Here is a tiny trained network, its code and every weight. The questions are about switching its units off for an input and a target symbol, where a switched-off unit gives its printed mean instead of its output.

import numpy as np


def w(rows, s, z=0):
    codes = np.array(rows[::2]) - 128.0
    scale = np.full(codes.shape[1], s)
    scale[-1] = z or s
    return codes * scale


def f(y):
    return np.maximum(y, 0)


def softmax(a):
    e = np.exp(a - a.max(-1, keepdims=True))
    return e / e.sum(-1, keepdims=True)


def log_softmax(a):
    a = a - a.max(-1, keepdims=True)
    return a - np.log(np.exp(a).sum(-1, keepdims=True))


def net(x, mask):
    ids = ['ΓΔΞΩεζηθμψ'.index(c) for c in x.split()]
    T = len(ids)
    res = E[ids] + P[:T]
    r = res
    for j in range(3):
        rows = slice(2 * j, 2 * j + 2)
        q, k, v = (r @ M[0][rows].T for M in (Q, K, V))
        z = softmax(np.where(np.tri(T) > 0, q @ k.T / 2**0.5, -1e9)) @ v
        o = O[0][rows]
        res = res + np.where(mask[j], z, o[:, -1]) @ o[:, :-1]
    y = f(res @ A[0][:, :-1].T + A[0][:, -1])
    res = res + np.where(mask[3:11], y, B[0][:, -1]) @ B[0][:, :-1]
    return log_softmax(res[-1] @ U[:, :-1].T + U[:, -1])


Q, K, V, O, A, B = {}, {}, {}, {}, {}, {}
E = w([
[145,79,140,91,150],'Γ',
[180,178,81,169,182],'Δ',
[96,74,161,111,74],'Ξ',
[183,111,77,192,162],'Ω',
[171,103,83,118,163],'ε',
[116,67,201,197,106],'ζ',
[152,75,170,162,187],'η',
[152,71,84,160,91],'θ',
[114,184,155,57,122],'μ',
[177,168,2,148,83],'ψ',
],0.012)
P = w([
[223,130,157,148,99],'0',
[101,141,169,166,120],'1',
[249,94,95,113,104],'2',
[144,107,101,118,137],'3',
[50,111,101,174,154],'4',
[211,84,53,74,115],'5',
[129,185,113,121,123],'6',
[24,97,50,183,197],'7',
[185,86,47,61,73],'8',
[120,173,146,125,134],'9',
],0.013)
Q[0] = w([
[38,191,183,245,155],'h1',
[53,207,170,229,176],'h1',
[242,99,137,39,107],'h2',
[226,2,20,175,146],'h2',
[241,10,47,103,119],'h3',
[152,173,197,49,130],'h3',
],0.0082)
K[0] = w([
[251,159,171,163,35],'h1',
[249,139,151,158,2],'h1',
[31,70,136,242,208],'h2',
[27,100,33,53,188],'h2',
[29,89,78,155,199],'h3',
[164,76,219,186,161],'h3',
],0.0083)
V[0] = w([
[81,106,153,58,117],'h1',
[151,123,118,194,81],'h1',
[163,230,135,113,246],'h2',
[139,34,106,160,207],'h2',
[136,62,153,31,163],'h3',
[88,80,212,161,165],'h3',
],0.012)
O[0] = w([
[141,173,169,110,64,2],'h1',
[102,99,73,160,135,241],'h1',
[135,158,119,91,254,56],'h2',
[175,97,159,184,153,238],'h2',
[166,178,220,129,100,36],'h3',
[97,228,164,205,144,47],'h3',
],0.012,0.006)
A[0] = w([
[160,153,73,138,200,180],'n1',
[221,109,141,52,134,210],'n2',
[67,130,168,152,162,2],'n3',
[20,150,141,164,161,152],'n4',
[147,140,65,188,136,106],'n5',
[11,119,97,112,165,234],'n6',
[75,97,108,104,143,244],'n7',
[172,98,111,103,102,109],'n8',
],0.011,0.0026)
B[0] = w([
[109,116,164,92,136,216],'n1',
[111,207,79,177,171,171],'n2',
[133,107,67,98,103,131],'n3',
[130,141,10,124,148,143],'n4',
[104,97,172,129,132,247],'n5',
[150,186,157,142,65,202],'n6',
[109,163,152,129,103,210],'n7',
[156,115,117,93,122,200],'n8',
],0.014,0.015)
U = w([
[185,195,120,200,122,201],'Γ',
[60,122,164,62,194,121],'Δ',
[157,140,238,54,24,196],'Ξ',
[99,56,165,86,182,3],'Ω',
[197,126,95,144,196,121],'ε',
[45,125,161,237,107,65],'ζ',
[136,123,254,155,155,188],'η',
[227,62,131,120,107,86],'θ',
[114,236,100,118,112,235],'μ',
[75,101,22,93,155,109],'ψ',
],0.0087,0.0041)

Each question gives the input, a string of symbols that net reads in full, and the target symbol t.
The units are the heads (2 rows each of Q, K, V and O) and the neurons (one row each of A and B). Each row of codes is followed by its name. A weight is (code - 128) times the scale printed after its matrix; where a second scale follows, it is the last column's (O, A, B and U).
mask holds one flag per unit, heads first, then neurons. A switched-off unit (its flag False) gives its mean, the last column of its rows in O or B, instead of its output. The means were averaged over made-up inputs and are rounded, as every weight is.
A unit's drop is (log p(t) with every unit on - log p(t) with that unit switched off) / (log p(t) with every unit on - log p(t) with every unit switched off).
The circuit of an input: a set's keep is (log p(t) with only the set's units on - log p(t) with every unit switched off) / (log p(t) with every unit on - log p(t) with every unit switched off). Starting from all 11 units, units are removed one at a time, each time the one whose removal leaves the highest keep (on an exact tie, the one counted first), for as long as the keep stays at least 0.8.
circuit, biggest first: the units of the circuit, biggest drop first
k most important neurons: the k neurons with the biggest drops, biggest first
heads that matter: for each layer, one digit per head in row order, 1 if its drop is at least 0.15 and else 0, layers parted by /
input ζ Ξ ψ ζ Γ θ ε Ω Ω, target Ω: heads that matter -> 011
input Γ ζ η, target ζ: heads that matter -> 011
input θ Δ Γ η Δ ψ, target Δ: circuit, biggest first -> [n1; h2]
input η ζ θ θ ψ θ, target ψ: circuit, biggest first -> [h3]
input ψ Γ ε ζ θ Ω θ Ω ψ, target Ω: circuit, biggest first -> [h2; n1; n5; n6]
input Ω θ ε μ μ η ψ Ω, target Ξ: 4 most important neurons -> [n6; n1; n7; n2]
input ψ θ θ ε ψ θ, target ψ: heads that matter -> 001
input μ θ ψ ψ θ, target Ξ: heads that matter -> 001
input θ η μ, target η: heads that matter -> 011
input η μ θ ψ Γ Γ, target Γ: circuit, biggest first -> [h1; n2; h2]
input ψ ψ Ω, target ψ: heads that matter -> 001
input ψ η ε η ψ Ω Δ ε θ, target ε: heads that matter -> 110
input Δ Γ ψ η ζ, target Ξ: circuit, biggest first -> [h3; n6; n7]
input η θ ψ η η, target Ξ: circuit, biggest first -> [n6; n2; h2]
input θ ψ Γ, target ψ: most important neuron -> [n2]
input μ Γ Δ, target Γ: heads that matter -> 101
input ψ ψ μ, target ψ: circuit, biggest first -> [h3; n2]
input θ θ ζ ψ η ε, target η: circuit, biggest first -> [h3; h2; n1]
input θ ψ θ ψ ψ Δ θ Γ θ θ, target θ: circuit, biggest first -> [h3; n1; n8]
input Δ ε Γ, target ε: 2 most important neurons -> [n2; n6]
input Γ Γ θ θ Ξ ψ, target Ξ: heads that matter -> 111
input ψ θ Ξ ε θ Ξ Ω ψ η, target ψ: most important neuron -> [n2]
input Δ Ξ Γ θ η ε η μ, target μ: circuit, biggest first -> [n6; n4]
input θ Δ ε, target Δ: circuit, biggest first -> [n1; h2]
